[[ 124.19 -117.43  -81.45  -86.41   16.35  -34.95   23.60]
 [ -33.88   -3.46  -79.05   17.19  -80.37   80.84  -60.46]
 [-153.57   57.31  -52.47  -17.08  -65.99   39.32  -99.06]
 [  32.64 -171.07 -124.98  -30.01 -155.05  -86.20  -24.28]
 [ 108.84  -78.97  -11.18 -129.20   -5.27  -66.60  -35.53]
 [  68.07  224.84  -94.16  -73.33 -104.44 -103.42  -14.35]] ⇒ -14.35

[[ -52.0  -51.6  -59.2  -50.9  -51.4  -51.3  -52.9  -52.5  -58.8  -59.4
   -57.6  -52.1  -52.7  -59.2  -60.2  -52.3]
 [ 173.3  177.4  -59.2  173.5  178.4  176.9  170.1  165.9 -287.5 -290.2
  -277.0  175.8  167.7  -59.2 -294.1  163.2]
 [  72.7   75.0  -59.2   72.9   75.6   74.8   70.7   68.4 -187.3 -189.0
  -181.2   74.0   69.3  -59.2 -191.3   66.9]
 [ -82.7  -83.1  -59.2  -83.0  -83.3  -83.2  -82.1  -81.8  -38.5  -38.1
   -39.9  -82.8  -81.9  -59.2  -37.5  -81.7]
 [ 139.9  143.4  -59.2  139.8  144.2  142.9  137.3  133.6 -255.8 -258.1
  -246.9  142.1  135.2  -59.2 -261.3  131.3]
 [ -82.6  -83.2  -59.2  -83.9  -83.6  -83.6  -81.3  -81.5  -45.2  -44.3
   -47.3  -82.6  -81.3  -59.2  -43.1  -81.5]
 [-291.2 -295.0  -59.2 -289.9 -295.8 -294.1 -289.1 -284.3  178.5  180.5
   169.1 -294.0 -286.4  -59.2  183.6 -281.3]
 [-296.3 -300.6  -59.2 -296.9 -301.7 -300.2 -292.7 -288.8  170.7  173.8
   159.5 -298.8 -290.4  -59.2  178.1 -286.2]
 [ -10.6   -9.6  -59.2   -9.7   -9.2   -9.5  -11.8  -12.3 -101.7 -102.6
   -98.9  -10.2  -12.2  -59.2 -104.0  -12.7]] ⇒ -12.7

[[ 0.077 -0.138  0.137 -0.081  0.022 -0.016 -0.139  0.016 -0.097  0.122
   0.077  0.175 -0.166]
 [ 0.073  0.124  0.140  0.088  0.054  0.182  0.113  0.138  0.117  0.156
   0.153  0.137  0.068]
 [ 0.074 -0.031  0.175 -0.021  0.254  0.238 -0.043 -0.032 -0.024  0.132
   0.111  0.170  0.073]
 [ 0.075 -0.014  0.040  0.089  0.062  0.182 -0.034 -0.030 -0.020  0.250
   0.031  0.047  0.089]
 [ 0.077  0.179  0.086  0.120 -0.064  0.002  0.186  0.223  0.179  0.054
   0.131  0.090  0.026]
 [ 0.080 -0.012 -0.067  0.122 -0.152 -0.083 -0.014  0.038 -0.003  0.179
  -0.038 -0.036 -0.014]
 [ 0.074  0.114  0.279 -0.040  0.171  0.130  0.120  0.197  0.131 -0.018
   0.245  0.275 -0.026]
 [ 0.086 -0.020 -0.079  0.079  0.197 -0.074 -0.003 -0.110 -0.017 -0.068
  -0.111 -0.083  0.181]] ⇒ 0.181

[[-0.76  0.14  1.16 -0.81 -0.37 -0.16]
 [-0.53 -0.92 -0.31  0.20  1.71 -0.13]
 [-0.76 -0.98  0.59 -1.01 -0.37 -0.67]
 [-0.17  0.82  0.99 -0.46 -0.12  0.21]
 [-0.92 -1.33 -0.11 -0.14 -0.59 -0.08]
 [ 0.04  1.18  0.28  0.79 -0.14 -0.51]
 [-0.47 -0.04 -0.02 -1.47 -0.25 -1.51]
 [ 0.01 -0.87 -1.18 -0.43 -0.53  0.22]
 [ 0.13 -0.92 -0.78 -0.33  0.07  0.95]
 [-0.41 -0.27 -1.13 -0.52 -0.95 -0.40]] ⇒ -0.40

[[ 14.5  23.2 -20.7   9.3  12.7   0.0  20.4   6.0  18.9  10.9   6.9   4.2
    7.4  17.6   4.4   1.2]
 [ 11.7  12.3 -18.0  15.3   8.1  -9.2  17.3   9.3  22.0   4.7  10.1   7.0
    5.2  18.0   5.9   3.8]
 [ 17.5  20.9 -10.2   8.7   9.7  -3.0  22.9   1.9  21.6  13.7   7.6  -6.9
   11.5  16.6   3.6   2.5]
 [ 11.6  12.3 -18.0  15.3   7.9  -9.0  16.9   9.3  22.0   4.5  10.4   6.8
    5.3  17.7   5.9   3.8]
 [ 21.9  12.0 -19.3  13.6   4.7  -0.6  19.4  -4.1  15.1  10.1   9.1   6.2
    7.4  11.4   0.8   6.7]
 [ 13.0  15.1 -12.4  12.1   4.4   0.6  13.0  10.3  23.5  16.5   5.5   7.3
    0.2  21.8   8.0   1.6]
 [ 16.3  22.6  -9.0   8.0  10.7  -1.7  24.7   1.3  23.8  14.7   8.8  -8.7
   11.8  18.6   1.9   1.4]
 [ 20.3  15.9 -15.0  11.5   6.8  -7.0  17.1   3.6  14.5  10.7   3.9  -0.9
   11.0  11.1   8.4   4.4]] ⇒ 4.4
---
[[4 0 7 4 9 5]
 [7 3 8 8 7 5]] Out: 7

[772 569 947 542   1] Out: 542

[[-661 -890 -894 -102 -226 -377  594]
 [-708 -918 -892 -220 -245 -370  496]] Out: -370

[[ 224  144  201  155  339  268  155]
 [ 574 -370  562 -141  391  354 -807]] Out: 354

[[5935 8119 4392 5847 5574 8179 8385]
 [5888 5346 5958 5252 5590 6226 4080]
 [5738 2942 6707 5328 7193 4704 2599]] Out: 4704

[[ 40   5 -27   1 -35]
 [  4 -19   7  26 -30]] Out: 26

[84  7 36 11 10] Out: 11

[[-880 -803  762 -376 -773  140  548]
 [ 130  530   75  819  -11  431  227]] Out: 431

[158 167 246  11 183 176] Out: 183
---
[-20  -7 -26  16 -28   8  12] ⇒ 16, 16

[-38  -2  15  17   0] ⇒ 15, 17

[ 10  -7 -13   0 -32] ⇒ -13, 10

[[ 23  38 -30  -5  30]
 [ 19  27 -24  -4  27]
 [ 18  31 -23  -4  26]] ⇒ -24, 38

[[  0 -10   9  11   0]
 [  6   9  13   7  33]
 [  0  -4   5  -4  -9]] ⇒ 13, 33

[ 2  0 14 28 -3  4  8] ⇒ 28, 28

[ 13 -31  27  25 -11 -22 -29] ⇒ 25, 27
---
[ -4  -4   2 -29 -37] -37

[[ 35  26 -22 -31  26 -27]
 [ 27  29 -35 -23  28 -20]] -20

[ 12 -17   1  36  10  20] 20

[  0 -25 -11 -19 -35  22] 22

[ 39  37  16  15 -18  -1  29] 29

[ -5  -1 -31  -5  38  -8] -8

[ 31   8  -9   0 -21 -19] -19

[ -6  32  32  36 -26] -26
